Below are the code and all the weights of a small trained network. Each question names an input and a class and asks about switching units off, where a switched-off unit gives its printed mean instead of its output.

import numpy as np


def w(rows, s, z=0):
    codes = np.array(rows[::2]) - 128.0
    scale = np.full(codes.shape[1], s)
    scale[-1] = z or s
    return codes * scale


def f(y):
    return y / 2 * (1 + np.tanh(0.7978845608 * (y + 0.044715 * y**3)))


def log_softmax(a):
    a = a - a.max(-1, keepdims=True)
    return a - np.log(np.exp(a).sum(-1, keepdims=True))


def net(x, mask):
    res = np.array(x, float).reshape(1, 7) / 4 @ E
    y = f(res @ A[0][:, :-1].T + A[0][:, -1])
    res = res + np.where(mask, y, B[0][:, -1]) @ B[0][:, :-1]
    return log_softmax(res[-1] @ U[:, :-1].T + U[:, -1])


A, B = {}, {}
E = w([
[63,149,138,123,252],'x0',
[128,130,129,126,126],'x1',
[127,127,129,127,128],'x2',
[136,72,247,40,131],'x3',
[128,126,129,129,128],'x4',
[117,88,35,22,130],'x5',
[254,143,114,121,200],'x6',
],0.0087)
A[0] = w([
[166,115,120,132,59,87],'N0',
[91,118,132,127,106,47],'N1',
[123,114,82,70,129,89],'N2',
[146,77,204,78,109,23],'N3',
[49,136,138,99,81,117],'N4',
[125,116,44,95,132,90],'N5',
[66,103,119,143,96,122],'N6',
[184,159,120,115,150,96],'N7',
[69,167,133,120,205,119],'N8',
[169,116,124,129,59,117],'N9',
[187,146,116,117,155,128],'N10',
[106,90,190,83,160,65],'N11',
[55,133,117,131,85,129],'N12',
[209,148,94,126,166,127],'N13',
[132,115,162,125,130,45],'N14',
[169,130,125,122,44,117],'N15',
[114,197,5,224,128,1],'N16',
[148,179,185,204,117,72],'N17',
[124,117,85,75,129,81],'N18',
[170,123,130,125,56,115],'N19',
[88,141,137,118,207,119],'N20',
[125,106,68,67,128,91],'N21',
[159,116,123,133,74,78],'N22',
[194,123,113,128,161,115],'N23',
[61,134,121,128,87,120],'N24',
[93,122,129,129,107,42],'N25',
[123,124,82,70,125,81],'N26',
[124,105,87,85,133,78],'N27',
[132,93,65,74,138,117],'N28',
[75,129,128,125,94,83],'N29',
[174,114,118,134,151,80],'N30',
[148,170,170,224,139,95],'N31',
[87,143,135,122,206,117],'N32',
[135,141,186,188,132,81],'N33',
[80,142,119,133,206,84],'N34',
[189,167,112,107,152,124],'N35',
[186,128,113,126,157,114],'N36',
[69,139,103,152,95,123],'N37',
],0.012,0.0066)
B[0] = w([
[136,156,81,153,146,167],'N0',
[136,114,146,132,138,132],'N1',
[85,142,147,133,87,168],'N2',
[202,163,121,42,132,176],'N3',
[153,91,162,166,168,197],'N4',
[93,148,148,94,79,177],'N5',
[144,99,149,153,155,183],'N6',
[124,99,150,148,167,157],'N7',
[138,141,82,161,131,210],'N8',
[126,150,80,155,149,176],'N9',
[133,99,151,156,147,170],'N10',
[185,146,109,67,127,184],'N11',
[141,93,156,165,171,198],'N12',
[138,75,171,170,172,196],'N13',
[125,136,126,88,111,124],'N14',
[130,152,66,164,153,185],'N15',
[239,161,155,1,123,255],'N16',
[63,136,137,120,68,201],'N17',
[82,136,141,124,92,159],'N18',
[126,148,72,153,150,176],'N19',
[137,153,73,161,127,198],'N20',
[77,133,142,132,95,179],'N21',
[137,151,87,144,140,150],'N22',
[132,86,158,163,158,172],'N23',
[140,82,161,168,175,188],'N24',
[129,116,138,124,141,128],'N25',
[79,133,141,126,93,162],'N26',
[93,140,139,122,101,154],'N27',
[85,139,146,136,96,189],'N28',
[133,103,149,144,157,158],'N29',
[130,121,137,133,139,141],'N30',
[55,135,148,110,74,215],'N31',
[134,149,68,161,127,197],'N32',
[60,137,133,109,77,178],'N33',
[143,147,87,145,129,188],'N34',
[135,108,159,159,157,173],'N35',
[132,99,152,150,149,164],'N36',
[161,106,162,130,166,189],'N37',
],0.013,0.0096)
U = w([
[134,73,181,176,174,160],'0',
[126,163,9,172,139,86],'1',
[182,153,142,36,126,252],'2',
[52,140,157,127,69,43],'3',
],0.014,0.002)

Each question gives the input, the list of numbers given to net, and the class t.
The units are the neurons (one row each of A and B). Each row of codes is followed by its name. A weight is (code - 128) times the scale printed after its matrix; where a second scale follows, it is the last column's (A, B and U).
mask holds one flag per neuron, in row order. A switched-off neuron (its flag False) gives its mean, the last column of its row in B, instead of its output. The means were averaged over made-up inputs and are rounded, as every weight is.
A unit's drop is (log p(t) with every unit on - log p(t) with that unit switched off) / (log p(t) with every unit on - log p(t) with every unit switched off).
The circuit of an input: a set's keep is (log p(t) with only the set's units on - log p(t) with every unit switched off) / (log p(t) with every unit on - log p(t) with every unit switched off). Starting from the 12 units with the biggest drops (on a tie, the unit counted first), units are removed one at a time, each time the one whose removal leaves the highest keep (on an exact tie, the one counted first), for as long as the keep stays at least 0.8.
units of the circuit, in order: the units of the circuit, biggest drop first
unit that matters most: the unit with the biggest drop
k most important neurons: the k neurons with the biggest drops, biggest first
drop of u: that unit's drop, to one decimal
input [-6,6,4,6,-1,-8,3], class 3: 2 most important neurons	[N16, N17]
input [0,4,4,8,-2,-5,6], class 2: units of the circuit, in order	[N3]
input [0,-3,-8,-4,6,-8,7], class 3: 3 most important neurons	[N31, N17, N33]
input [-8,-1,-4,2,4,-6,-8], class 0: 2 most important neurons	[N4, N24]
input [-7,-3,5,7,5,4,-2], class 1: 4 most important neurons	[N16, N15, N19, N9]
input [5,-7,5,2,-3,-7,-6], class 3: 3 most important neurons	[N33, N31, N17]
input [6,-3,-7,-7,-3,4,7], class 0: 2 most important neurons	[N13, N23]
input [8,1,3,-3,8,-8,7], class 1: 2 most important neurons	[N32, N20]
input [-8,-8,2,-1,7,-7,-6], class 1: 2 most important neurons	[N15, N19]
input [-5,-6,6,1,-3,2,-4], class 1: 2 most important neurons	[N15, N13]
input [6,-2,-5,-7,-5,-3,7], class 0: 3 most important neurons	[N13, N23, N35]
input [0,6,-3,-1,4,-7,6], class 3: 2 most important neurons	[N31, N17]
input [3,-2,0,0,-3,5,-5], class 0: 2 most important neurons	[N4, N31]
input [8,-3,1,3,-8,4,-7], class 1: units of the circuit, in order	[N32]
input [-8,-6,8,-6,-2,-7,8], class 0: 3 most important neurons	[N13, N23, N35]
input [6,2,-4,-1,6,7,-1], class 3: drop of N21	0.3
input [5,8,-4,-1,1,-7,4], class 3: drop of N31	0.2
input [0,-3,2,-6,-7,5,-4], class 2: drop of N16	0.9
input [2,-1,-7,-5,-8,3,0], class 2: drop of N24	0.0
input [4,1,6,0,1,-1,-3], class 1: unit that matters most	N13
